Here is a tiny trained network, its code and every weight. The questions are about switching its units off for an input and a target symbol, where a switched-off unit gives its printed mean instead of its output.

import numpy as np


def w(rows, s, z=0):
    codes = np.array(rows[::2]) - 128.0
    scale = np.full(codes.shape[1], s)
    scale[-1] = z or s
    return codes * scale


def norm(h):
    return h / np.sqrt((h * h).mean(-1, keepdims=True) + 1e-5)


def softmax(a):
    e = np.exp(a - a.max(-1, keepdims=True))
    return e / e.sum(-1, keepdims=True)


def log_softmax(a):
    a = a - a.max(-1, keepdims=True)
    return a - np.log(np.exp(a).sum(-1, keepdims=True))


def net(x, mask):
    ids = ['Φεηλμξτ'.index(c) for c in x.split()]
    T = len(ids)
    res = E[ids] + P[:T]
    u = 0
    for l in range(2):
        r = norm(res)
        for j in range(3):
            rows = slice(3 * j, 3 * j + 3)
            q, k, v = (r @ M[l][rows].T for M in (Q, K, V))
            z = softmax(np.where(np.tri(T) > 0, q @ k.T / 3**0.5, -1e9)) @ v
            o = O[l][rows]
            res = res + np.where(mask[u + j], z, o[:, -1]) @ o[:, :-1]
        u += 3
    return log_softmax(norm(res)[-1] @ U[:, :-1].T + U[:, -1])


Q, K, V, O = {}, {}, {}, {}
E = w([
[68,7,110,137],'Φ',
[129,145,159,118],'ε',
[145,129,185,148],'η',
[148,111,50,181],'λ',
[168,119,156,144],'μ',
[63,118,116,213],'ξ',
[126,87,98,80],'τ',
],0.02)
P = w([
[227,45,81,115],'0',
[185,38,103,136],'1',
[255,111,124,118],'2',
[167,35,176,90],'3',
[185,225,168,52],'4',
[63,49,158,76],'5',
[170,215,251,25],'6',
],0.0068)
Q[0] = w([
[140,80,173,88],'L0H0',
[204,120,150,52],'L0H0',
[113,134,6,112],'L0H0',
[121,130,94,80],'L0H1',
[107,86,109,117],'L0H1',
[203,205,131,121],'L0H1',
[124,115,151,192],'L0H2',
[68,174,87,116],'L0H2',
[168,164,168,133],'L0H2',
],0.021)
K[0] = w([
[179,57,117,39],'L0H0',
[168,147,214,35],'L0H0',
[145,230,7,97],'L0H0',
[155,104,170,135],'L0H1',
[177,156,107,169],'L0H1',
[67,109,209,111],'L0H1',
[112,188,156,188],'L0H2',
[106,50,143,147],'L0H2',
[167,124,89,168],'L0H2',
],0.015)
V[0] = w([
[127,118,91,63],'L0H0',
[192,163,136,120],'L0H0',
[121,40,157,104],'L0H0',
[88,130,163,216],'L0H1',
[173,195,122,156],'L0H1',
[137,129,93,74],'L0H1',
[156,189,131,249],'L0H2',
[116,126,201,151],'L0H2',
[77,137,116,191],'L0H2',
],0.016)
O[0] = w([
[119,85,140,87,88],'L0H0',
[100,138,182,190,235],'L0H0',
[172,209,186,2,255],'L0H0',
[65,240,100,77,104],'L0H1',
[57,111,125,184,112],'L0H1',
[188,80,171,196,97],'L0H1',
[18,237,78,160,247],'L0H2',
[63,140,56,2,42],'L0H2',
[74,155,164,79,31],'L0H2',
],0.0094,0.0037)
Q[1] = w([
[157,133,107,172],'L1H0',
[249,125,95,109],'L1H0',
[88,168,70,60],'L1H0',
[196,226,222,92],'L1H1',
[64,64,160,76],'L1H1',
[7,156,125,145],'L1H1',
[91,68,173,110],'L1H2',
[61,88,179,148],'L1H2',
[169,137,143,170],'L1H2',
],0.017)
K[1] = w([
[112,48,148,89],'L1H0',
[246,67,166,75],'L1H0',
[90,154,199,100],'L1H0',
[106,16,28,105],'L1H1',
[177,169,69,173],'L1H1',
[18,253,116,168],'L1H1',
[184,131,88,157],'L1H2',
[90,88,83,174],'L1H2',
[156,67,179,143],'L1H2',
],0.014)
V[1] = w([
[76,97,49,124],'L1H0',
[4,61,248,97],'L1H0',
[106,60,44,91],'L1H0',
[72,100,245,135],'L1H1',
[129,69,108,116],'L1H1',
[187,167,136,150],'L1H1',
[118,70,2,147],'L1H2',
[169,121,127,121],'L1H2',
[77,147,152,116],'L1H2',
],0.018)
O[1] = w([
[167,186,133,115,104],'L1H0',
[117,60,10,99,1],'L1H0',
[216,151,103,185,105],'L1H0',
[129,55,107,73,111],'L1H1',
[184,140,152,152,112],'L1H1',
[88,136,188,147,190],'L1H1',
[164,247,166,150,86],'L1H2',
[111,115,109,126,152],'L1H2',
[155,103,163,96,94],'L1H2',
],0.016,0.0083)
U = w([
[254,115,122,91,215],'Φ',
[144,84,174,146,85],'ε',
[20,112,133,86,124],'η',
[160,232,216,224,167],'λ',
[34,103,213,181,3],'μ',
[127,224,73,92,137],'ξ',
[151,110,150,178,81],'τ',
],0.0072,0.0036)

Each question gives the input, a string of symbols that net reads in full, and the target symbol t.
The units are the heads (3 rows each of Q, K, V and O). Each row of codes is followed by its name. A weight is (code - 128) times the scale printed after its matrix; where a second scale follows, it is the last column's (O and U).
mask holds one flag per head, layer by layer. A switched-off head (its flag False) gives its mean, the last column of its rows in O, instead of its output. The means were averaged over made-up inputs and are rounded, as every weight is.
A unit's drop is (log p(t) with every unit on - log p(t) with that unit switched off) / (log p(t) with every unit on - log p(t) with every unit switched off).
The circuit of an input: a set's keep is (log p(t) with only the set's units on - log p(t) with every unit switched off) / (log p(t) with every unit on - log p(t) with every unit switched off). Starting from all 6 units, units are removed one at a time, each time the one whose removal leaves the highest keep (on an exact tie, the one counted first), for as long as the keep stays at least 0.8.
circuit, biggest first: the units of the circuit, biggest drop first
unit that matters most: the unit with the biggest drop
heads that matter: for each layer, one digit per head in row order, 1 if its drop is at least 0.15 and else 0, layers parted by /
drop when u is switched off: that unit's drop, to one decimal
input λ η Φ, target η: circuit, biggest first : (L0H2; L1H0)
input τ μ μ τ λ η η, target η: circuit, biggest first : (L1H0; L0H1)
input λ τ ε λ η μ, target η: heads that matter : 101 / 101
input λ η μ ε η η, target η: circuit, biggest first : (L0H2; L1H0)
input λ τ λ Φ λ η λ, target η: circuit, biggest first : (L0H1; L1H1; L0H0)
input ξ λ ξ μ, target ξ: unit that matters most : L0H2
input μ Φ η, target Φ: heads that matter : 010 / 010
input λ ξ Φ, target ξ: heads that matter : 101 / 101
input μ η Φ, target η: heads that matter : 000 / 000
input λ ξ μ, target ξ: circuit, biggest first : (L0H1; L0H2; L1H1)
input λ λ ξ, target ξ: circuit, biggest first : (L0H2; L1H0)
input λ μ λ η λ Φ, target λ: heads that matter : 110 / 101
input λ η τ μ Φ ξ ε, target Φ: heads that matter : 001 / 010
input λ ξ μ λ λ Φ, target λ: circuit, biggest first : (L1H2)
input λ Φ η, target Φ: heads that matter : 010 / 110
input λ λ τ η ξ η, target ξ: circuit, biggest first : (L0H2; L1H0; L0H0)
input τ μ λ ε η Φ μ, target Φ: circuit, biggest first : (L1H1; L0H1)
input η λ Φ τ η λ, target η: drop when L0H0 is switched off : -0.1
input τ μ λ ξ λ, target ξ: drop when L0H2 is switched off : 0.5
input μ ε μ μ λ, target μ: drop when L1H2 is switched off : -0.2
